Below is a small trained network, with its code and all its weights. Each question gives an input and a class and asks what happens when units are switched off, that is, made to give their printed mean instead of their output.

import numpy as np


def w(rows, s, z=0):
    codes = np.array(rows[::2]) - 128.0
    scale = np.full(codes.shape[1], s)
    scale[-1] = z or s
    return codes * scale


def f(y):
    return np.maximum(y, 0)


def log_softmax(a):
    a = a - a.max(-1, keepdims=True)
    return a - np.log(np.exp(a).sum(-1, keepdims=True))


def net(x, mask):
    res = np.array(x, float).reshape(1, 8) / 4 @ E
    y = f(res @ A[0][:, :-1].T + A[0][:, -1])
    res = res + np.where(mask, y, B[0][:, -1]) @ B[0][:, :-1]
    return log_softmax(res[-1] @ U[:, :-1].T + U[:, -1])


A, B = {}, {}
E = w([
[120,118,124,151,122,123,119,125,149],'x0',
[134,136,130,108,129,130,138,132,112],'x1',
[151,17,133,33,108,84,157,135,197],'x2',
[147,151,145,164,123,13,191,2,119],'x3',
[127,125,127,134,134,126,127,128,133],'x4',
[132,137,127,110,133,132,138,132,113],'x5',
[80,199,124,43,134,198,87,45,204],'x6',
[49,37,126,142,129,219,168,70,47],'x7',
],0.0079)
A[0] = w([
[122,160,116,136,111,112,107,153,142,81],'neuron 1',
[137,135,121,129,112,128,128,132,130,67],'neuron 2',
[136,130,135,144,129,84,126,77,124,108],'neuron 3',
[94,59,139,146,139,170,126,85,75,50],'neuron 4',
[141,115,132,129,134,192,95,204,135,114],'neuron 5',
[142,165,115,124,126,96,111,161,150,76],'neuron 6',
[129,146,129,121,122,149,132,117,146,86],'neuron 7',
[114,129,132,111,126,115,106,137,109,76],'neuron 8',
[147,94,123,159,128,116,133,152,93,63],'neuron 9',
[113,100,126,141,122,167,136,98,113,26],'neuron 10',
[159,139,137,127,128,113,97,138,130,88],'neuron 11',
[130,65,138,78,146,95,145,132,162,51],'neuron 12',
[106,57,120,143,134,186,130,71,78,88],'neuron 13',
[107,179,120,74,144,188,92,50,186,34],'neuron 14',
[124,107,125,115,128,157,98,183,146,112],'neuron 15',
[155,30,125,54,124,91,140,125,179,5],'neuron 16',
[151,163,131,122,132,94,110,161,154,85],'neuron 17',
[129,119,130,134,123,191,102,214,148,79],'neuron 18',
[138,89,131,168,143,95,123,172,81,58],'neuron 19',
[162,189,121,122,139,77,120,182,179,53],'neuron 20',
[156,134,135,146,127,38,153,4,97,75],'neuron 21',
[118,101,139,128,130,144,126,120,116,41],'neuron 22',
[168,163,152,120,132,90,100,165,153,55],'neuron 23',
[120,125,151,123,121,165,121,88,151,86],'neuron 24',
[120,193,110,187,132,148,128,133,97,71],'neuron 25',
[127,176,154,172,128,161,117,125,117,41],'neuron 26',
[109,112,122,122,145,153,102,171,128,80],'neuron 27',
[158,88,133,183,126,82,153,208,63,35],'neuron 28',
[144,158,146,177,146,152,102,113,104,32],'neuron 29',
[126,129,136,132,130,141,125,151,128,93],'neuron 30',
[128,117,134,125,127,161,102,173,130,113],'neuron 31',
[129,130,129,135,117,151,135,160,151,148],'neuron 32',
[136,119,138,131,131,108,119,127,108,112],'neuron 33',
[110,205,122,181,133,140,117,134,89,46],'neuron 34',
[150,149,133,121,130,108,96,138,138,83],'neuron 35',
[151,97,141,139,132,130,108,124,99,120],'neuron 36',
[111,143,146,110,124,142,111,105,138,33],'neuron 37',
],0.015,0.0031)
B[0] = w([
[140,121,117,118,123,131,162,129,114,152],'neuron 1',
[127,123,139,132,137,134,130,129,128,130],'neuron 2',
[126,183,128,106,147,128,118,111,102,182],'neuron 3',
[126,112,127,124,127,137,221,140,117,210],'neuron 4',
[127,204,138,128,133,127,112,101,91,208],'neuron 5',
[138,111,144,131,140,146,175,130,126,167],'neuron 6',
[140,121,126,158,122,129,124,122,162,147],'neuron 7',
[117,119,115,163,118,109,132,119,137,131],'neuron 8',
[136,145,121,112,116,133,116,138,180,172],'neuron 9',
[132,101,117,144,130,130,177,131,129,166],'neuron 10',
[120,127,130,106,130,144,160,125,127,149],'neuron 11',
[139,69,131,112,116,128,94,116,90,186],'neuron 12',
[140,112,136,136,127,125,215,166,115,220],'neuron 13',
[133,139,131,115,128,120,95,137,252,228],'neuron 14',
[123,169,126,141,142,120,118,109,102,183],'neuron 15',
[118,45,125,134,112,134,54,143,77,217],'neuron 16',
[129,113,136,125,126,136,186,132,127,172],'neuron 17',
[139,186,126,149,142,121,115,98,93,206],'neuron 18',
[123,129,113,108,130,129,111,125,201,188],'neuron 19',
[130,113,128,137,122,136,206,166,120,198],'neuron 20',
[128,243,124,159,148,126,103,97,72,255],'neuron 21',
[126,134,134,113,139,143,148,136,116,149],'neuron 22',
[108,110,108,124,122,133,195,140,129,178],'neuron 23',
[128,143,123,122,121,133,121,139,172,163],'neuron 24',
[135,60,142,106,121,118,86,125,85,190],'neuron 25',
[128,84,121,101,130,131,96,134,98,169],'neuron 26',
[126,161,135,134,136,103,120,119,106,172],'neuron 27',
[129,128,142,123,131,127,90,125,244,222],'neuron 28',
[125,83,122,129,108,129,99,136,109,167],'neuron 29',
[136,137,116,124,128,120,126,117,119,143],'neuron 30',
[117,164,113,152,143,134,113,121,113,175],'neuron 31',
[127,146,129,112,124,110,140,106,110,155],'neuron 32',
[122,143,131,117,118,126,129,120,145,145],'neuron 33',
[122,56,124,135,106,132,78,129,88,193],'neuron 34',
[120,110,137,154,135,124,161,134,133,155],'neuron 35',
[119,137,120,125,122,132,131,134,155,153],'neuron 36',
[129,120,130,125,130,110,128,123,164,151],'neuron 37',
],0.029,0.015)
U = w([
[135,207,95,146,145,108,140,84,70,234],'0',
[136,108,100,124,119,145,253,173,106,131],'1',
[139,134,98,96,112,116,119,134,216,9],'2',
[130,52,96,105,88,125,88,130,57,135],'3',
],0.0074,0.0012)

Each question gives the input, the list of numbers given to net, and the class t.
The units are the neurons (one row each of A and B). Each row of codes is followed by its name. A weight is (code - 128) times the scale printed after its matrix; where a second scale follows, it is the last column's (A, B and U).
mask holds one flag per neuron, in row order. A switched-off neuron (its flag False) gives its mean, the last column of its row in B, instead of its output. The means were averaged over made-up inputs and are rounded, as every weight is.
A unit's drop is (log p(t) with every unit on - log p(t) with that unit switched off) / (log p(t) with every unit on - log p(t) with every unit switched off).
The circuit of an input: a set's keep is (log p(t) with only the set's units on - log p(t) with every unit switched off) / (log p(t) with every unit on - log p(t) with every unit switched off). Starting from the 12 units with the biggest drops (on a tie, the unit counted first), units are removed one at a time, each time the one whose removal leaves the highest keep (on an exact tie, the one counted first), for as long as the keep stays at least 0.8.
units of the circuit, in order: the units of the circuit, biggest drop first
unit that matters most: the unit with the biggest drop
top k neurons: the k neurons with the biggest drops, biggest first
drop when u is switched off: that unit's drop, to one decimal
input [5,-2,4,-1,6,3,-8,-6], class 2: unit that matters most -> neuron 28
input [7,1,-8,3,5,8,-3,7], class 3: top 2 neurons -> [neuron 34; neuron 25]
input [8,-3,7,6,-1,0,0,3], class 3: top 2 neurons -> [neuron 16; neuron 12]
input [5,-1,6,5,5,1,8,-8], class 1: top 3 neurons -> [neuron 20; neuron 28; neuron 23]
input [-7,-3,-7,2,-8,5,2,-7], class 1: top 2 neurons -> [neuron 20; neuron 16]
input [-4,-6,6,-8,-1,-1,8,-4], class 0: top 4 neurons -> [neuron 18; neuron 5; neuron 15; neuron 28]
input [-4,1,-7,-5,2,-5,-5,-6], class 3: top 4 neurons -> [neuron 34; neuron 25; neuron 21; neuron 13]
input [3,6,4,-8,-4,2,5,7], class 0: top 2 neurons -> [neuron 5; neuron 18]
input [-1,8,6,-7,-5,-2,6,6], class 0: top 2 neurons -> [neuron 5; neuron 18]
input [-6,3,-7,5,6,2,8,-1], class 2: top 2 neurons -> [neuron 14; neuron 16]
input [6,3,7,-7,2,-4,-2,5], class 0: top 3 neurons -> [neuron 5; neuron 18; neuron 15]
input [4,-3,1,-8,-1,-3,3,-7], class 0: top 2 neurons -> [neuron 18; neuron 5]
input [-6,7,-7,-2,0,-4,-6,-3], class 3: top 3 neurons -> [neuron 34; neuron 25; neuron 14]
input [2,4,0,-3,-5,-7,-8,-6], class 2: units of the circuit, in order -> [neuron 28]
input [-6,0,7,-3,6,6,-8,0], class 2: top 2 neurons -> [neuron 28; neuron 19]
input [-1,1,5,2,-1,2,-1,6], class 1: top 2 neurons -> [neuron 13; neuron 4]
input [5,4,5,-1,-6,5,1,-4], class 3: top 2 neurons -> [neuron 16; neuron 13]
input [-4,7,1,3,0,-4,-7,4], class 2: drop when neuron 28 is switched off -> 0.3
input [-7,-3,-5,-3,-1,1,7,-7], class 1: drop when neuron 6 is switched off -> 0.2
input [-5,4,-4,2,-5,-3,2,-7], class 1: drop when neuron 5 is switched off -> 0.0
input [0,-1,-8,1,-4,1,4,-6], class 3: drop when neuron 34 is switched off -> 0.5
input [6,5,5,0,5,6,-1,4], class 3: unit that matters most -> neuron 16
